Below are the code and all the weights of a small trained network. Each question names an input and a class and asks about switching units off, where a switched-off unit gives its printed mean instead of its output.

import numpy as np


def w(rows, s, z=0):
    codes = np.array(rows[::2]) - 128.0
    scale = np.full(codes.shape[1], s)
    scale[-1] = z or s
    return codes * scale


def f(y):
    return np.maximum(y, 0)


def log_softmax(a):
    a = a - a.max(-1, keepdims=True)
    return a - np.log(np.exp(a).sum(-1, keepdims=True))


def net(x, mask):
    res = np.array(x, float).reshape(1, 6) / 4 @ E
    y = f(res @ A[0][:, :-1].T + A[0][:, -1])
    res = res + np.where(mask, y, B[0][:, -1]) @ B[0][:, :-1]
    return log_softmax(res[-1] @ U[:, :-1].T + U[:, -1])


A, B = {}, {}
E = w([
[128,128,127,129,129,129,128,127],'x0',
[62,198,195,94,62,183,135,81],'x1',
[148,135,217,194,123,135,62,211],'x2',
[186,93,175,183,52,119,247,107],'x3',
[108,180,201,82,211,51,207,141],'x4',
[221,160,123,81,169,234,147,169],'x5',
],0.011)
A[0] = w([
[167,115,104,110,113,190,123,151,109],'n0',
[79,153,95,54,194,132,7,147,75],'n1',
[183,150,105,110,145,208,167,133,77],'n2',
[113,186,185,108,201,68,172,161,51],'n3',
[179,33,54,176,185,91,147,192,63],'n4',
[107,118,180,175,119,89,79,125,47],'n5',
[121,130,12,56,104,117,187,36,43],'n6',
[165,161,236,205,90,129,52,236,96],'n7',
[81,110,118,175,149,99,140,122,5],'n8',
[156,150,129,110,151,177,143,147,13],'n9',
[148,144,157,123,135,94,175,137,56],'n10',
[192,82,169,163,92,134,203,98,140],'n11',
[134,87,159,148,67,128,198,140,50],'n12',
[65,176,186,120,66,203,130,91,12],'n13',
[191,103,96,118,153,74,126,159,87],'n14',
[80,193,193,84,66,193,133,85,58],'n15',
[123,99,69,149,39,204,100,107,82],'n16',
[128,84,69,191,51,178,59,139,101],'n17',
[187,193,136,128,167,198,135,167,91],'n18',
[174,131,154,112,133,169,136,149,145],'n19',
[72,110,103,185,70,91,106,110,172],'n20',
[68,123,118,160,99,82,127,119,90],'n21',
[167,126,111,133,52,126,151,147,40],'n22',
[100,163,177,98,180,84,192,154,73],'n23',
[78,82,142,145,108,56,99,89,76],'n24',
],0.012,0.0021)
B[0] = w([
[138,150,171,82,117,69,116,134,181],'n0',
[45,42,106,150,85,200,61,68,251],'n1',
[152,191,145,72,61,77,75,112,196],'n2',
[115,66,136,77,47,156,216,188,215],'n3',
[132,207,69,224,187,147,131,210,225],'n4',
[152,154,171,119,147,93,113,88,176],'n5',
[212,73,228,148,254,98,172,45,235],'n6',
[164,69,216,133,242,111,171,54,247],'n7',
[137,170,125,109,109,113,105,133,160],'n8',
[153,188,138,117,81,94,88,112,167],'n9',
[100,98,105,102,94,166,163,126,171],'n10',
[42,93,131,168,95,203,39,70,219],'n11',
[62,120,88,120,108,169,55,71,197],'n12',
[145,176,51,197,218,149,126,215,222],'n13',
[122,166,93,196,125,120,123,170,182],'n14',
[150,179,62,204,200,134,118,210,229],'n15',
[113,87,97,70,85,124,216,177,227],'n16',
[129,49,161,74,78,143,212,219,238],'n17',
[153,195,154,80,86,90,91,99,203],'n18',
[142,173,165,115,102,100,81,111,175],'n19',
[186,193,143,75,99,84,116,103,206],'n20',
[168,178,115,81,92,103,60,139,184],'n21',
[78,95,100,130,106,158,118,95,168],'n22',
[108,105,119,91,85,146,178,176,207],'n23',
[157,205,109,98,66,84,78,122,198],'n24',
],0.0089,0.017)
U = w([
[103,93,128,68,64,128,228,190,102],'0',
[150,245,146,77,77,17,50,82,77],'1',
[124,205,57,247,199,134,113,199,121],'2',
[25,88,109,162,99,210,33,24,53],'3',
[164,100,209,139,238,70,164,30,255],'4',
],0.011,0.0027)

Each question gives the input, the list of numbers given to net, and the class t.
The units are the neurons (one row each of A and B). Each row of codes is followed by its name. A weight is (code - 128) times the scale printed after its matrix; where a second scale follows, it is the last column's (A, B and U).
mask holds one flag per neuron, in row order. A switched-off neuron (its flag False) gives its mean, the last column of its row in B, instead of its output. The means were averaged over made-up inputs and are rounded, as every weight is.
A unit's drop is (log p(t) with every unit on - log p(t) with that unit switched off) / (log p(t) with every unit on - log p(t) with every unit switched off).
unit that matters most: the unit with the biggest drop
top k neurons: the k neurons with the biggest drops, biggest first
drop of u: that unit's drop, to one decimal
input [-5,-7,4,4,5,-1], class 2: unit that matters most => n4
input [3,-3,8,8,4,-6], class 3: top 2 neurons => (n11, n12)
input [-6,-4,8,-5,3,8], class 1: top 2 neurons => (n18, n6)
input [1,2,7,-4,2,-6], class 4: top 3 neurons => (n7, n2, n18)
input [-1,-6,0,-8,2,7], class 3: top 2 neurons => (n1, n20)
input [-6,-2,8,-7,-4,-4], class 4: top 4 neurons => (n7, n11, n5, n12)
input [8,8,-4,5,-8,-7], class 0: top 2 neurons => (n16, n17)
input [3,-2,-6,-2,-6,3], class 0: top 3 neurons => (n16, n7, n17)
input [3,8,8,-3,-8,6], class 0: top 4 neurons => (n17, n16, n6, n4)
input [-4,5,-1,3,-4,-4], class 2: top 3 neurons => (n13, n15, n3)
input [-1,6,2,-8,-8,4], class 0: top 3 neurons => (n17, n16, n11)
input [-7,2,-6,7,6,-7], class 1: top 2 neurons => (n1, n24)
input [4,4,8,-4,8,3], class 0: top 3 neurons => (n3, n23, n6)
input [3,3,-7,-2,5,-2], class 4: unit that matters most => n6
input [1,-7,0,6,3,-7], class 1: top 4 neurons => (n24, n13, n15, n20)
input [1,3,-8,7,1,-2], class 4: top 2 neurons => (n6, n1)
input [1,8,4,-2,-4,7], class 2: top 4 neurons => (n13, n15, n20, n24)
input [-1,-7,-1,4,0,0], class 2: drop of n4 => 0.6
input [8,2,5,4,1,6], class 1: drop of n18 => 0.3
input [0,5,8,1,-4,0], class 4: unit that matters most => n7
input [8,-3,1,-8,8,-1], class 0: drop of n12 => 0.2
input [3,8,4,7,-3,3], class 2: drop of n4 => 0.0
